Here is a tiny trained network, its code and every weight. The questions are about switching its units off for an input and a class, where a switched-off unit gives its printed mean instead of its output.

import numpy as np


def w(rows, s, z=0):
    codes = np.array(rows[::2]) - 128.0
    scale = np.full(codes.shape[1], s)
    scale[-1] = z or s
    return codes * scale


def f(y):
    return y / 2 * (1 + np.tanh(0.7978845608 * (y + 0.044715 * y**3)))


def log_softmax(a):
    a = a - a.max(-1, keepdims=True)
    return a - np.log(np.exp(a).sum(-1, keepdims=True))


def net(x, mask):
    res = np.array(x, float).reshape(1, 5) / 4 @ E
    y = f(res @ A[0][:, :-1].T + A[0][:, -1])
    res = res + np.where(mask, y, B[0][:, -1]) @ B[0][:, :-1]
    return log_softmax(res[-1] @ U[:, :-1].T + U[:, -1])


A, B = {}, {}
E = w([
[110,183,136,8,51,111],'x0',
[2,136,155,115,172,134],'x1',
[132,119,156,120,133,92],'x2',
[136,185,77,156,172,42],'x3',
[127,125,125,128,124,122],'x4',
],0.0098)
A[0] = w([
[108,116,168,125,168,148,14],'N1',
[117,78,102,199,150,154,69],'N2',
[131,242,53,198,113,63,39],'N3',
[155,32,223,127,45,198,74],'N4',
[134,46,120,165,198,114,163],'N5',
[45,154,100,118,168,145,58],'N6',
[113,177,142,51,87,125,29],'N7',
[146,90,172,197,176,123,40],'N8',
[85,95,88,83,147,126,51],'N9',
[254,130,136,127,93,175,59],'N10',
[132,165,51,82,154,200,254],'N11',
[159,227,131,131,203,52,21],'N12',
[248,167,109,118,128,142,135],'N13',
[38,162,189,123,168,178,136],'N14',
],0.0094,0.0059)
B[0] = w([
[104,190,133,186,52,135,124],'N1',
[138,238,213,78,59,96,198],'N2',
[96,254,99,177,196,220,232],'N3',
[106,234,22,122,176,177,225],'N4',
[96,139,168,82,130,70,254],'N5',
[64,74,95,134,58,93,172],'N6',
[127,219,145,135,82,87,195],'N7',
[147,189,197,90,55,118,194],'N8',
[93,154,119,163,75,123,126],'N9',
[67,78,127,190,116,115,195],'N10',
[152,125,196,73,170,45,226],'N11',
[103,165,110,156,131,189,206],'N12',
[120,82,107,183,121,44,226],'N13',
[95,82,68,164,147,102,239],'N14',
],0.0095,0.0065)
U = w([
[65,210,62,197,132,226,103],'0',
[106,191,195,84,75,11,65],'1',
[100,110,127,127,188,46,254],'2',
[39,60,69,244,89,25,63],'3',
[117,117,117,102,202,49,232],'4',
[172,52,171,66,254,107,56],'5',
],0.0081,0.0097)

Each question gives the input, the list of numbers given to net, and the class t.
The units are the neurons (one row each of A and B). Each row of codes is followed by its name. A weight is (code - 128) times the scale printed after its matrix; where a second scale follows, it is the last column's (A, B and U).
mask holds one flag per neuron, in row order. A switched-off neuron (its flag False) gives its mean, the last column of its row in B, instead of its output. The means were averaged over made-up inputs and are rounded, as every weight is.
A unit's drop is (log p(t) with every unit on - log p(t) with that unit switched off) / (log p(t) with every unit on - log p(t) with every unit switched off).
The circuit of an input: a set's keep is (log p(t) with only the set's units on - log p(t) with every unit switched off) / (log p(t) with every unit on - log p(t) with every unit switched off). Starting from the 12 units with the biggest drops (on a tie, the unit counted first), units are removed one at a time, each time the one whose removal leaves the highest keep (on an exact tie, the one counted first), for as long as the keep stays at least 0.8.
units of the circuit, in order: the units of the circuit, biggest drop first
most important unit: the unit with the biggest drop
top k neurons: the k neurons with the biggest drops, biggest first
drop of u: that unit's drop, to one decimal
input [-7,1,6,-5,5], class 1: top 2 neurons -> N2, N8
input [-1,8,-4,2,-5], class 3: most important unit -> N6
input [5,-8,-1,6,-5], class 3: top 2 neurons -> N13, N10
input [-8,-3,7,5,0], class 1: top 2 neurons -> N8, N2
input [4,-6,2,7,-1], class 0: top 3 neurons -> N3, N12, N5
input [4,-2,4,8,-3], class 0: top 2 neurons -> N3, N12
input [-7,-6,-5,5,-3], class 1: units of the circuit, in order -> N2, N8
input [-8,5,-2,4,-8], class 1: top 3 neurons -> N2, N8, N5
input [6,-7,-8,-4,3], class 2: top 2 neurons -> N11, N4
input [-2,-8,4,0,1], class 3: top 2 neurons -> N10, N13
input [4,7,-3,-4,1], class 3: units of the circuit, in order -> N14, N6
input [-4,8,5,1,1], class 3: top 2 neurons -> N14, N6
input [-3,-8,-7,6,5], class 3: top 2 neurons -> N13, N10
input [-4,-7,-4,5,5], class 3: most important unit -> N13
input [-4,-1,4,-3,0], class 1: units of the circuit, in order -> N14, N8
input [8,-8,2,-8,2], class 0: top 2 neurons -> N4, N5
input [-8,3,-2,7,7], class 1: top 2 neurons -> N5, N2
input [8,-1,6,8,7], class 0: units of the circuit, in order -> N3, N12
input [-8,-8,6,-7,3], class 1: drop of N5 -> 0.7
input [1,-7,-2,-8,6], class 0: drop of N12 -> -0.1
input [-2,-8,7,-4,-3], class 3: units of the circuit, in order -> N10
input [-4,2,2,-1,-2], class 1: drop of N10 -> 0.1
